Rows lie near named flat spaces through zero. A row that begins with a name and a colon came from that space; any other row is followed by the name of its block's space that it lies nearest.
gs-hd: -11	19	-38	-35	-15	-16	-28	4	-8	23	45	22	9	27	-17	-14	-2	46	-38	-9	39	22	-26	10	-9	19	-36	2
nl-rq: -4	24	-1	24	13	17	-18	-6	-17	11	5	0	7	6	17	-23	9	21	8	5	24	-5	12	-26	-5	14	12	18
mn-cg: -23	24	-1	-12	4	15	-12	-1	4	5	-21	-7	-32	-15	-16	4	5	-18	21	2	-14	22	-8	3	-5	20	-10	17
hs-gb: -28	39	-1	-11	-11	46	25	-11	-33	8	-10	15	-23	6	19	-20	14	-1	2	-4	-11	-7	53	-30	0	10	-2	-13
mn-cg: 13	-21	-17	-2	0	-14	6	-7	-8	-26	17	36	5	3	-22	-7	-24	-14	-13	-15	-5	-15	1	-18	-7	-13	-16	15
gs-hd: -1	-19	-3	22	24	28	-25	-1	-6	16	-17	35	-16	-10	25	-2	22	-20	15	19	5	-18	-6	-21	-32	36	2	1
nl-rq: 4	-3	-10	-33	-54	8	7	0	-7	-1	-17	16	-19	-3	-45	-44	2	-2	13	-35	16	23	-15	-4	0	1	-48	10
zb-cd: -1	9	4	-7	-17	-5	2	18	11	2	1	17	10	22	22	12	-26	8	-33	5	-12	7	-1	34	24	-5	-9	8
zb-cd: -25	30	7	1	17	30	7	2	-7	15	-10	2	-23	-1	32	23	9	-19	6	23	-19	-1	30	1	-3	8	7	-2
mn-cg: -16	51	-4	-7	-1	32	31	10	-17	-17	-16	16	-6	-6	24	-17	5	-26	15	9	1	-6	41	-19	26	-31	6	18
hs-gb: -17	-6	-19	-24	-10	-7	12	-33	9	-30	6	34	-14	-5	-40	12	-26	-22	-11	-22	-46	-12	1	-3	-4	5	-10	13
zb-cd: -13	6	23	14	29	26	23	3	-9	-6	-27	-29	-7	-18	28	7	21	-7	14	9	-34	-16	40	-21	16	2	45	-39
ns-nz: 31	-2	12	21	10	-20	7	40	-18	-26	-10	-35	26	-5	-4	-39	-10	12	2	-9	29	16	-2	-22	27	-31	9	-2
nl-rq: 3	7	40	26	-27	-4	20	-12	-23	2	-7	-50	5	26	4	-13	-29	33	-21	-20	-19	13	30	-1	2	9	11	-20
gs-hd: 13	-34	13	1	6	27	6	26	-14	29	-13	14	-34	-9	18	13	24	-34	22	14	5	-4	19	-7	-21	-1	-29	-17
nl-rq: -17	27	-24	-18	-24	14	-13	-40	12	23	36	33	2	14	-15	-3	5	27	8	-14	14	-16	7	4	5	3	-16	44
ns-nz: -1	-5	6	-3	-34	-31	-17	-42	12	-8	21	-36	6	11	-81	-20	-40	58	-8	-61	-25	17	-16	1	15	20	-10	29
gs-hd: -25	29	-17	-12	61	3	-32	26	21	10	18	-11	10	-13	13	24	19	32	-4	17	-11	0	0	2	45	8	32	1
mn-cg: -1	0	37	60	19	-23	-34	-49	22	11	16	-51	-6	8	-19	47	-45	9	17	1	-34	2	-4	19	-23	23	21	62
hs-gb: 8	-29	15	14	17	-26	-13	1	12	15	9	-30	0	4	8	41	-5	0	-13	18	-8	8	-21	28	-27	14	7	-24
nl-rq: -48	72	-23	-8	32	5	-24	-15	17	9	41	23	4	23	24	46	-28	21	-32	23	-28	-4	18	24	24	12	15	49
zb-cd: -2	17	11	2	-10	-29	7	2	0	-12	0	-40	10	13	-5	7	-27	9	-24	1	-4	28	-14	24	0	-3	6	-9
zb-cd: -18	-11	-25	-48	17	43	-7	38	25	14	-8	77	-29	-20	9	23	23	-25	11	3	-35	-20	17	6	48	-4	-27	13
ns-nz: -22	14	-25	-14	38	0	-21	4	13	-1	23	25	7	-1	8	21	1	16	-21	10	-18	-12	-1	0	19	14	15	2
zb-cd: -3	37	0	16	-30	-8	21	-40	-21	-21	-3	-18	14	11	-3	-31	-10	-3	1	-2	27	5	-1	-13	-30	-6	13	8
ns-nz: 18	0	-12	5	18	-35	-14	19	5	-15	29	-19	40	5	-12	-14	-10	39	-16	-8	27	5	-18	-4	29	-22	13	6
gs-hd: -8	-3	-2	4	33	18	-15	14	4	12	-8	8	-8	-13	21	12	23	-6	11	18	-5	-9	3	-8	2	14	14	-8
mn-cg: -1	-2	2	2	13	-8	-20	4	21	33	49	7	17	27	17	43	-15	43	-25	5	-10	-14	17	30	29	-6	-2	21
nl-rq: 11	10	-7	0	-3	-9	11	15	-17	-2	32	27	0	23	9	13	-33	-16	-18	7	13	0	24	4	-1	-36	-34	34
gs-hd: -17	30	3	20	56	-24	-55	20	35	5	19	-42	37	5	10	22	-16	71	-25	8	-19	13	-23	22	57	25	52	21
mn-cg: -7	5	-33	-36	-36	-38	-15	-41	54	8	56	16	52	25	-20	18	-4	65	-36	-16	10	-16	-40	53	30	-6	11	10
ns-nz: 13	0	3	1	4	-2	-3	41	-5	-26	-32	1	-5	-16	-15	-30	-12	-20	12	-9	4	23	-13	-13	23	-13	-14	19
gs-hd: -6	14	10	8	16	-8	-5	15	6	-1	2	-14	-2	5	10	24	-22	-2	-10	11	-17	12	5	17	13	-4	4	14
ns-nz: 20	-16	16	4	7	13	16	38	1	-27	-48	1	-23	-36	-14	-14	0	-56	46	-5	-11	8	5	-16	24	-33	-13	24
mn-cg: 18	-10	25	18	-30	-1	37	5	-21	-16	-22	-9	12	15	24	-19	-16	-8	-18	-3	-1	-1	18	-1	-5	-14	5	-29
ns-nz: 11	7	-9	7	-14	-9	-5	-12	-18	34	36	-6	16	25	24	-2	19	19	-9	21	64	2	-7	7	-44	-3	-12	-13
hs-gb: -6	13	-11	15	22	-9	-37	-19	-7	-2	3	-27	-7	-17	-41	-25	8	12	27	-9	24	18	-30	-31	-28	30	4	24
gs-hd: -33	41	-13	-11	-1	46	10	-20	-15	21	1	42	-33	3	30	14	17	-33	14	23	-3	-14	36	-9	-23	8	-13	18
hs-gb: -6	-5	16	10	18	13	-20	10	1	31	-12	-19	-28	-8	9	23	15	-11	19	17	-3	14	-3	8	-20	23	-7	-1
hs-gb: 4	-11	-9	-8	-10	10	30	-23	-9	-20	15	34	-3	-3	-21	-7	-9	-15	10	-24	-19	-34	39	-29	10	-28	-8	15
nl-rq: 51	-60	63	51	-21	7	46	21	-46	0	-42	-54	-3	1	24	-32	6	-15	16	-9	10	-2	36	-30	-26	-17	5	-64
mn-cg: -5	2	-19	-19	9	14	-9	14	-9	1	-7	26	-30	-19	-21	-9	13	-33	24	1	11	10	-7	-18	-14	2	-32	18
hs-gb: -57	39	-6	-16	16	60	-3	-45	-30	22	-11	13	-88	-22	-33	13	15	-43	46	-6	-46	3	49	-44	-46	48	-27	24
mn-cg: 43	-43	16	20	-10	-21	22	30	-29	-14	-14	-19	23	5	16	-32	4	-4	-14	1	37	4	-9	-15	-19	-18	0	-52
ns-nz: 16	-14	-14	-3	1	-34	-1	3	18	-15	20	-2	46	7	6	-1	1	26	-26	3	21	-10	-28	16	14	-17	23	-19
zb-cd: -25	61	0	4	-14	6	46	-35	-12	-47	-5	-5	29	12	19	-19	-24	10	-24	-7	-28	-19	42	-15	31	-20	51	-4
zb-cd: 20	-27	17	43	37	-14	-32	6	-11	32	38	-21	6	16	13	25	-11	25	-5	12	15	-6	10	-7	-22	9	-1	11
hs-gb: 14	6	1	15	1	-10	2	30	5	-36	-37	20	11	-6	22	-12	-21	-42	-5	20	7	12	-29	10	4	-15	2	21
hs-gb: 18	-35	-1	3	-46	-19	23	-35	-4	-28	19	37	28	30	-20	-19	-45	23	-44	-41	-25	-29	10	-4	4	-4	-7	-3
nl-rq: 20	-18	25	32	-8	-6	-12	21	-28	24	10	-1	-8	35	22	5	-36	8	-30	5	8	17	11	7	-27	15	-34	7
hs-gb: -6	-17	-6	5	35	-37	-37	-7	14	-3	4	-47	9	-13	-27	11	6	28	-14	2	-4	20	-53	5	-23	43	28	-34
mn-cg: 33	-8	37	51	0	-9	26	13	-29	-15	-6	-26	14	15	28	-7	-31	-15	-2	8	10	-3	32	-13	-7	-33	7	7
zb-cd: -7	-16	-6	-8	-1	32	7	-14	-13	9	-18	23	-27	-18	-2	-11	34	-26	26	0	-1	-16	11	-27	-29	18	-7	-20
gs-hd: 17	-31	16	12	17	3	-15	32	-33	49	18	-21	-28	11	11	14	13	2	1	14	29	20	12	-7	-43	13	-39	-26
zb-cd: -38	45	-16	-22	-17	25	5	-29	-5	9	-5	25	-26	6	8	8	4	-19	-2	11	-10	5	8	7	-23	22	-11	10
zb-cd: -20	49	11	-6	-15	5	32	8	-6	-18	-20	-11	1	13	31	7	-22	-15	-22	15	-20	16	20	22	19	-15	13	-6
gs-hd: 36	-66	22	52	30	-3	-27	12	-7	-2	-25	1	-6	-16	1	-9	0	-21	20	3	3	-11	-20	-27	-35	24	3	0
nl-rq: 1	-4	2	7	-7	7	-13	-10	12	23	15	16	6	13	14	12	1	17	-2	3	4	-13	3	14	2	6	-3	17
gs-hd: -9	17	12	-26	-43	19	35	4	-20	34	3	-4	-27	22	21	15	7	-14	-6	10	9	16	32	25	-17	-14	-37	-24
nl-rq: 31	-71	40	37	-3	-3	11	-16	-8	26	-5	-32	-3	3	16	18	16	0	8	3	-4	-21	10	-2	-43	13	11	-53
nl-rq: -25	14	-18	-24	0	0	-20	-20	36	6	5	11	3	-6	-12	17	9	18	-2	-2	-19	-3	-24	24	17	21	12	10
gs-hd: 6	-4	0	-11	-11	-20	-16	13	6	21	19	-29	20	16	-8	-8	4	55	-22	-11	20	19	-19	18	15	9	-3	-22
nl-rq: -21	24	-23	-10	25	30	-14	-2	-10	6	-8	23	-21	-21	3	-12	33	-18	27	13	14	-4	2	-30	-15	17	0	9
ns-nz: -19	32	-10	-27	0	6	8	19	16	15	16	17	8	16	39	34	1	5	-25	24	-6	0	13	39	31	-18	0	-2
mn-cg: -44	44	-18	-24	-5	9	-27	-51	44	16	12	2	-10	-7	-25	28	8	18	19	-3	-24	-1	-18	29	12	26	14	44
ns-nz: 8	-4	-15	6	17	-30	-23	3	15	-1	32	2	35	12	6	9	-8	31	-26	8	19	-5	-26	14	7	-1	14	4
mn-cg: 19	1	-16	22	15	-60	8	-26	7	-66	37	-11	63	8	-29	-13	-49	27	-33	-21	-3	-20	-13	-15	23	-34	43	20
hs-gb: 19	-25	12	10	2	-3	12	31	11	-18	-27	21	5	-4	28	12	-13	-35	-8	15	-15	-6	-6	18	13	-18	1	-2
zb-cd: -11	-32	-17	-13	3	39	-32	-14	11	43	6	63	-28	-4	5	11	33	-1	14	1	-6	-28	-1	-6	-21	43	-25	6
hs-gb: 48	-77	26	54	9	-52	-22	-22	7	6	29	-31	20	13	-18	26	-30	10	-8	-4	8	-10	-30	10	-49	6	1	1
ns-nz: -41	12	-13	-29	-14	30	-6	-28	11	12	-15	43	-38	1	-2	21	0	-17	-11	0	-47	-2	0	15	-17	47	-14	-1
ns-nz: -19	-2	-12	-28	-3	6	-3	5	23	-28	-31	31	-14	-17	-24	-1	-13	-17	-7	-17	-51	4	-17	7	28	18	-2	7
40	-49	16	35	7	-45	-25	16	24	-9	-5	-13	22	2	0	17	-26	-11	-8	12	13	10	-54	31	-17	-3	0	15 -> hs-gb
20	-37	36	-3	-59	32	47	31	-35	23	-38	22	-22	29	50	-13	-1	-21	-28	1	-7	4	36	14	-18	2	-40	-61 -> mn-cg
-2	11	-16	-1	10	-27	-19	-23	10	-4	26	-18	0	-7	-37	10	-5	-3	16	0	20	11	-27	3	-21	-6	-6	33 -> hs-gb
5	-7	-22	6	5	1	-25	-30	-1	11	21	10	9	-8	-22	-25	27	19	23	-8	40	-15	-19	-28	-25	14	2	14 -> nl-rq
-4	24	2	-7	13	3	-6	49	0	-19	-21	1	-6	-7	-4	-12	-23	-5	-4	-5	-15	26	3	0	47	-12	-10	26 -> ns-nz
-5	1	-14	-19	-31	-9	-9	-21	-17	6	14	3	-19	10	-49	-22	-13	11	-6	-28	12	23	-15	-8	-30	21	-41	10 -> nl-rq
14	-36	0	-16	11	7	-4	36	14	10	-10	6	-3	-18	0	3	27	-1	13	-2	-1	-4	-6	3	26	-9	-6	-21 -> gs-hd
-17	35	-14	-50	-32	-1	26	-2	-18	32	38	-29	-1	20	-9	-3	24	39	-14	-9	30	20	23	12	6	-19	-22	-38 -> gs-hd
2	-5	13	21	17	-8	-19	20	16	-13	-19	5	7	2	16	13	-28	-3	-18	9	-27	5	-15	17	17	14	13	16 -> ns-nz
13	10	24	29	25	-20	-11	32	-8	1	5	-46	5	7	8	11	-26	9	-3	10	6	25	5	6	12	-14	3	18 -> mn-cg
-2	0	11	33	27	6	-6	-30	-26	12	11	-21	-36	-9	-12	21	-1	-38	37	14	5	-1	19	-28	-63	8	-9	24 -> hs-gb
-6	-11	-7	-28	-19	10	1	20	6	11	-11	38	-20	7	7	12	-4	-18	-17	3	-14	9	-7	24	1	9	-34	-7 -> zb-cd
-17	26	-5	-1	-17	22	4	-31	9	-1	-6	20	3	1	6	-9	6	4	11	-4	-8	-18	11	-3	9	6	14	21 -> gs-hd
50	-78	47	48	27	-15	16	44	-1	-34	-50	-9	-23	-27	3	26	-34	-85	24	11	-38	-1	-2	-3	-14	-27	-9	5 -> gs-hd
0	-3	-14	-1	22	-16	-15	-6	6	-16	5	-13	6	-18	-30	-8	6	4	11	-7	5	2	-22	-16	-2	5	13	4 -> hs-gb
-6	24	-13	-5	-9	35	14	-4	-3	-5	-8	49	0	-4	23	-18	14	-20	19	5	10	-26	26	-17	17	-19	-1	29 -> zb-cd
-1	-2	2	-11	-19	-25	-28	-8	43	3	-15	-38	20	-9	-28	-6	9	37	4	-13	5	24	-61	38	20	20	18	-1 -> zb-cd
-45	26	-71	-58	44	15	-50	12	37	19	34	96	-20	-9	8	49	19	-21	-15	34	-6	-9	-32	25	4	24	-27	38 -> ns-nz
-13	0	-21	-10	6	1	-22	-27	21	3	22	21	11	-1	-20	0	4	32	-3	-16	-12	-20	-8	-4	16	18	12	17 -> zb-cd
-1	5	9	-3	17	31	-12	42	7	24	-28	-2	-18	-20	22	-2	33	-11	34	16	10	9	4	1	25	-2	-4	5 -> hs-gb
3	5	-39	-25	-23	13	9	-28	-4	-20	-21	34	-13	-37	-35	-47	47	-53	57	-2	56	-6	-36	-33	-42	-13	-18	15 -> mn-cg
3	-20	-53	-34	24	-51	-68	-6	60	-3	77	33	37	0	-79	14	-25	72	-18	-41	-3	-9	-53	18	58	-1	-15	68 -> zb-cd
-5	7	-21	-35	-7	-3	19	-9	12	-4	31	10	14	-3	-18	4	12	18	1	-16	-1	-18	18	0	35	-34	2	-3 -> hs-gb
-3	-11	20	7	-26	-2	7	-15	-2	-5	-22	-8	-16	8	-9	3	-25	-9	-12	-11	-31	12	-4	13	-18	23	-8	-6 -> mn-cg
-35	23	-18	-40	-3	8	12	-41	-1	25	44	-10	-20	5	-28	29	16	22	0	-13	-20	-8	32	0	-5	4	-6	-15 -> hs-gb
17	-24	11	-4	-58	11	51	1	-38	-33	-39	42	-23	12	-3	-34	-33	-55	-18	-20	-16	2	19	-14	-29	-10	-43	-16 -> mn-cg
-2	0	8	-9	5	-1	-8	34	-6	11	-5	-8	-16	6	1	9	-13	2	-14	1	-10	26	1	13	10	7	-22	-4 -> mn-cg
31	-38	25	-4	-12	-39	13	44	21	-19	-15	-35	16	-1	-13	12	-27	1	-17	-11	-18	23	-22	37	38	-30	-5	-18 -> gs-hd

Each name stands for a flat space through zero: a line, a plane or more. A row that begins with a name and a colon came from that space; any other row is followed by the name of the space it lies nearest, among the names in its block.
pp_fm: -30	-6	19	-17	-10	-5	-17	14	-3	-15	-36	-46	7	18	-26	4	-3	12	-7	-38	-38	38	-35	-5	28	3	21	3
dl_rj: -14	19	8	2	13	-15	1	2	-28	-15	-18	7	13	42	-4	-11	4	21	-35	-9	-20	2	6	3	-3	-3	4	12
pp_fm: -9	-13	-6	1	24	2	19	-5	18	-28	-2	-5	18	13	-16	30	4	-30	-14	-23	-53	-14	10	29	-21	10	-14	0
pp_fm: -11	3	-10	-28	-4	12	36	-23	-2	-15	17	-25	29	-13	3	13	-7	-22	-5	6	0	12	0	-14	40	6	42	-8
pp_fm: 14	-21	24	13	0	15	-29	18	13	12	-6	-21	-19	-7	14	-7	6	1	32	-7	3	8	-12	23	-34	10	-12	16
lp_nt: 13	-11	2	-18	13	-8	-19	0	14	-2	-7	-42	49	2	19	-22	-2	18	22	-8	-7	18	-5	-6	14	12	-3	-11
lp_nt: -17	-8	32	-4	-19	29	3	-10	-1	-20	7	-27	1	6	29	-6	2	-36	-12	-13	-25	9	-22	4	-6	6	38	13
dl_rj: 22	-1	23	15	-5	-13	-25	32	21	9	-31	9	-23	-23	-11	-6	15	10	35	-14	-3	-14	-2	7	-13	-2	-46	-11
jr_qf: 21	6	16	-13	9	-24	7	7	-17	-29	-17	-39	11	16	17	-20	2	27	16	19	11	-1	16	-2	16	-6	6	7
pp_fm: -3	23	55	-6	-17	11	8	0	-28	-84	-23	-51	1	0	12	-41	34	18	0	20	-13	-36	15	10	2	-42	36	-4
lp_nt: 38	36	24	10	24	0	19	25	7	6	3	55	-27	-12	13	4	13	-28	9	-9	9	-40	14	5	-19	21	-40	18
pp_fm: -25	33	16	-39	4	32	3	3	-28	-46	6	-50	-4	-7	-24	-13	6	21	-7	-8	12	9	-28	-19	47	-16	63	15
jr_qf: 18	-3	-7	17	36	-5	9	16	5	9	-5	24	-12	8	-17	26	7	-2	9	-2	-4	-16	26	38	-40	17	-38	18
jr_qf: 4	35	22	-3	-6	11	12	26	7	-15	1	32	-60	-28	-25	16	7	-29	1	-24	1	-30	-23	-17	17	-4	-10	9
lp_nt: -17	5	8	-7	-14	21	31	-5	-16	-2	1	-6	-15	-13	-13	23	4	-19	-3	6	7	12	1	7	13	4	39	11
hb_td: 4	-3	-5	18	11	-11	-3	12	-11	-18	-5	8	-46	17	-22	13	1	15	-4	11	4	-23	12	21	-28	-19	-20	17
pp_fm: 28	23	-26	-11	37	-9	16	15	1	25	14	31	-11	-15	-19	19	-6	9	19	6	40	-7	13	-7	14	19	-25	11
lp_nt: 13	35	27	-29	3	-33	29	15	-6	-39	-27	-12	9	9	4	-5	0	-10	-4	-20	-21	-7	-6	-32	56	5	1	-2
dl_rj: -27	12	-16	-10	-17	33	45	-24	-8	-21	33	13	-27	-29	-25	33	-1	-38	-22	14	9	-17	0	-7	21	-16	45	-3
lp_nt: -34	3	-1	12	-13	9	-26	-5	-14	-16	3	9	-23	22	-17	-11	-1	13	-39	-11	-16	-6	-21	-5	-13	-28	11	3
hb_td: 17	8	-28	-19	23	-7	31	-15	-7	-31	13	-23	28	-17	-14	2	6	23	17	39	27	-23	40	3	21	-16	7	-16
hb_td: -5	20	-3	6	-3	11	13	-3	-20	44	9	45	-5	-1	5	4	-1	-4	-14	7	28	14	6	-5	-1	17	12	13
pp_fm: -27	-21	4	24	-37	9	-17	-18	1	-3	4	9	-16	9	10	-8	-1	-14	-27	2	-21	-3	-12	2	-25	-23	10	-10
lp_nt: 25	-9	25	25	-38	15	22	3	1	-5	19	18	-87	-31	27	12	2	-44	25	38	36	-33	6	8	-26	-15	3	16
dl_rj: -40	-19	-19	-9	-16	20	-27	-28	5	5	9	-27	50	-1	-5	-17	-3	16	-19	-9	-18	28	-19	-9	10	-12	32	-26
hb_td: -2	-5	16	-4	6	1	-9	20	6	22	-22	-12	2	4	-8	13	-1	-3	13	-29	-14	31	-17	9	2	28	-3	14
jr_qf: -35	-13	-18	-17	-7	13	3	-25	-38	-41	6	-67	8	16	-23	-5	-3	43	-13	34	15	19	6	8	17	-37	65	4
hb_td: -8	-4	-9	-13	2	1	4	-5	-1	-6	11	-15	-3	8	-2	9	-14	-7	-8	-5	-1	12	-15	-11	16	3	16	8
jr_qf: -11	-27	-20	-11	3	-5	-5	-17	-12	-9	3	-51	23	21	1	-1	-13	26	1	19	5	28	4	7	6	-7	28	3
dl_rj: -29	-1	-3	-11	-2	6	-13	-7	-13	-4	-17	-29	39	8	-19	-11	6	32	-11	-8	-14	27	-4	2	15	-6	26	-11
jr_qf: -26	-16	-43	12	-5	12	-29	-7	26	66	30	57	-18	-1	-18	26	-29	-24	-28	-35	-4	25	-42	-21	-8	18	-19	-2
hb_td: -8	-21	4	19	-9	15	-23	-11	21	5	2	5	24	-5	13	-13	11	-9	-3	-8	-26	-8	1	17	-36	-3	-13	-18
jr_qf: 5	71	47	-30	-15	-17	-5	58	-10	36	-32	43	-57	-11	-14	-3	-12	-11	-2	-64	16	31	-70	-74	84	33	-2	26
dl_rj: 11	-37	-13	-11	30	4	27	-10	-3	-3	1	-60	34	11	5	29	-4	1	31	22	3	29	32	46	-15	26	19	19
jr_qf: -8	-24	7	-8	-11	37	-11	-5	26	31	15	-21	16	-26	16	8	-5	-31	21	-20	-4	33	-28	3	-2	29	20	1
lp_nt: 11	14	36	-8	2	-7	10	15	-20	-29	-30	-35	6	5	5	-16	18	20	17	8	0	-1	15	11	9	-4	13	9
lp_nt: 12	17	34	-12	-18	3	43	8	-15	-29	-11	-19	-28	-18	7	10	10	-24	18	16	12	-9	9	-1	25	-1	28	11
jr_qf: 12	-18	-1	-11	-2	2	-2	-5	23	-16	12	-30	6	-13	16	-1	-7	-17	20	0	-5	-4	-9	-6	8	0	0	-9
dl_rj: 4	-8	-13	-26	20	-20	-17	15	25	24	-32	-32	63	-14	-24	2	-1	29	32	-32	-16	39	-8	-8	38	27	-21	-26
dl_rj: -2	34	9	-5	-2	-3	10	-11	-43	-36	22	8	-25	33	25	-30	-6	12	-39	26	25	-22	0	-25	10	-26	32	23
pp_fm: 19	-9	-1	2	0	-38	31	-19	-13	-48	-18	-30	38	16	19	-15	11	19	4	46	-8	-26	56	14	0	-26	-3	-23
dl_rj: 13	36	34	-3	-21	-5	16	14	-15	2	-8	27	-29	-10	19	-14	5	-14	-1	1	19	-10	-8	-28	25	1	7	8
hb_td: -22	-19	-4	-3	-39	9	-23	-20	18	-18	13	-20	1	-14	8	-17	-8	-11	-11	-4	-16	-2	-30	-27	15	-28	18	-29
pp_fm: 11	-31	-32	-2	36	-2	38	-19	26	-13	18	-9	33	5	-3	44	-6	-37	4	3	-30	-10	31	35	-22	21	-17	-2
hb_td: -1	12	7	41	9	13	24	-3	-10	-13	13	68	-42	14	-3	19	18	-33	-34	10	-15	-55	33	40	-67	-10	-24	18
hb_td: -4	-8	15	10	-6	-9	1	10	-24	13	-25	-12	-15	22	-1	5	1	16	3	9	6	25	8	19	-12	6	11	22
lp_nt: 38	-7	-15	-14	28	-28	0	0	15	-11	-9	-31	55	-12	10	-19	6	35	41	22	13	-11	36	4	10	0	-30	-26
dl_rj: 13	31	11	-35	18	-17	30	14	-34	-1	-22	-30	19	6	-4	-2	0	29	17	10	31	29	12	-14	54	19	29	18
jr_qf: -2	-38	-20	3	-6	-2	-4	-10	27	16	15	-8	-4	3	9	23	-22	-29	3	-8	-14	17	-16	1	-8	12	-8	-2
jr_qf: 8	17	30	-8	-27	-8	-2	5	-1	3	-11	2	4	-7	31	-27	1	-9	3	-6	3	6	-16	-32	29	2	9	-8
dl_rj: -25	-31	-12	34	3	16	-10	-1	7	6	-10	12	-17	4	-39	32	13	-1	-8	-5	-29	-7	16	54	-60	-8	-18	1
hb_td: -16	-9	14	-46	-13	5	25	-2	25	-52	-8	-73	15	-19	-14	24	-10	-40	11	-35	-43	20	-38	-23	67	6	39	-13
hb_td: 11	-19	10	-7	1	-19	-26	11	11	-15	-22	-48	17	9	8	-18	-2	24	24	-7	-13	13	-9	-1	6	-4	-11	-7
lp_nt: -18	-11	-20	7	-24	-16	-24	-22	-9	-63	7	-26	-15	10	-15	-30	0	38	-22	30	-4	-37	2	-15	2	-72	6	-31
pp_fm: -9	21	-21	15	40	-11	-7	0	-23	-57	5	18	-17	37	-39	-5	12	39	-39	9	-15	-56	27	23	-36	-42	-24	8
dl_rj: -59	-21	-67	-18	3	35	-20	-46	-11	-21	43	-38	30	0	-47	3	-12	39	-35	16	7	14	-11	-4	12	-41	55	-21
hb_td: 1	-17	2	31	-15	-7	-15	-12	-1	-35	0	3	-18	10	9	-19	12	11	-10	27	-11	-42	22	20	-45	-42	-17	-14
pp_fm: 10	-9	-15	-12	34	5	-17	19	21	49	5	1	12	0	-8	21	-16	-3	21	-34	3	38	-23	2	2	47	-20	19
jr_qf: -22	46	-14	19	11	29	5	1	-21	-29	20	64	-49	-20	-59	5	26	15	-36	9	14	-66	17	10	-25	-45	-7	-3
lp_nt: 21	-10	16	-4	-30	10	-14	7	24	4	26	-7	-53	-28	34	-8	-18	-35	26	0	25	-5	-40	-33	14	-2	2	6
17	-32	33	35	-32	-46	-18	16	16	14	-58	2	5	16	25	-12	10	1	18	-4	-37	5	16	19	-30	1	-49	-20 -> pp_fm
17	37	-3	-9	10	-22	10	18	22	-20	3	47	-25	-17	-19	6	-3	-21	-9	-27	-12	-43	-14	-38	31	-6	-43	-15 -> dl_rj
24	30	43	18	-22	-35	9	36	3	11	-51	48	-27	-16	-2	-5	21	-7	14	-13	-9	-21	11	-8	7	3	-46	-13 -> pp_fm
8	-32	-18	17	-8	-18	-2	-24	14	0	9	2	21	15	29	-5	-8	-9	-6	20	-13	-9	19	7	-25	-8	-18	-18 -> jr_qf
-23	-27	-4	16	-39	7	-28	-12	-3	12	-9	-16	-3	-11	-7	-14	5	24	4	17	7	14	-3	5	-11	-28	15	-21 -> hb_td
12	-35	9	4	-2	-59	9	6	3	-30	-59	-53	34	31	-2	6	4	23	19	8	-43	13	32	25	1	-6	-25	-18 -> pp_fm
8	31	26	-18	7	-10	29	13	-27	-34	-20	-19	-5	5	-5	-3	11	11	3	7	7	-7	13	-3	28	-3	19	13 -> dl_rj
-41	5	-16	-40	-2	38	0	1	19	-26	12	-40	-5	-41	-63	30	-4	-12	2	-39	-17	16	-48	-20	54	-7	40	-13 -> jr_qf
2	-9	57	-20	-41	0	57	-6	-14	-40	-24	-63	-3	-2	40	11	3	-50	16	12	-18	21	1	2	35	11	60	12 -> lp_nt
32	-40	-12	-4	-19	1	-20	-10	12	75	19	-27	20	-22	59	-18	-23	8	56	35	64	54	-4	-13	6	30	11	0 -> pp_fm
-20	5	-14	-12	9	7	54	-21	-4	4	12	18	26	13	-3	40	-9	-48	-34	-13	-27	15	8	4	15	29	25	7 -> dl_rj
-32	28	17	-18	8	-3	-1	12	-42	-46	-47	-46	22	14	-54	-13	26	65	-11	-3	-13	10	11	13	27	-27	35	-2 -> dl_rj
19	-19	-13	18	-7	-10	-21	9	15	41	8	24	-32	-8	9	4	-14	-1	20	7	25	5	-7	-4	-17	6	-31	3 -> lp_nt
-23	-43	-46	18	0	5	-10	-29	27	30	19	18	32	5	-9	23	-12	-16	-19	-6	-28	12	5	17	-31	5	-16	-23 -> jr_qf
-10	-49	-45	-10	4	2	-21	-28	28	10	27	-38	41	4	8	5	-25	0	4	1	-10	27	-13	-3	1	3	4	-19 -> jr_qf
-3	-5	-31	-12	25	2	-2	-10	4	-14	37	-3	-13	23	-2	13	-26	-10	-22	-7	-1	-4	-18	-12	3	0	2	17 -> hb_td
-47	2	-28	-30	-29	27	-50	-25	2	-22	15	-49	39	-34	-33	-43	1	54	-8	-1	11	14	-39	-45	53	-51	48	-50 -> dl_rj
7	36	10	-37	5	-5	-13	48	21	43	-19	12	-25	-39	-39	18	-13	-3	31	-61	16	38	-60	-52	76	38	-13	5 -> hb_td
-50	-19	-51	2	23	21	-10	-28	9	-5	37	16	10	35	-34	32	-21	-18	-62	-31	-45	6	-23	8	-22	-2	8	5 -> pp_fm
29	11	42	-11	-27	-1	2	8	-9	16	-7	-20	-1	-15	56	-34	1	-4	33	17	37	18	-7	-24	25	14	22	8 -> dl_rj
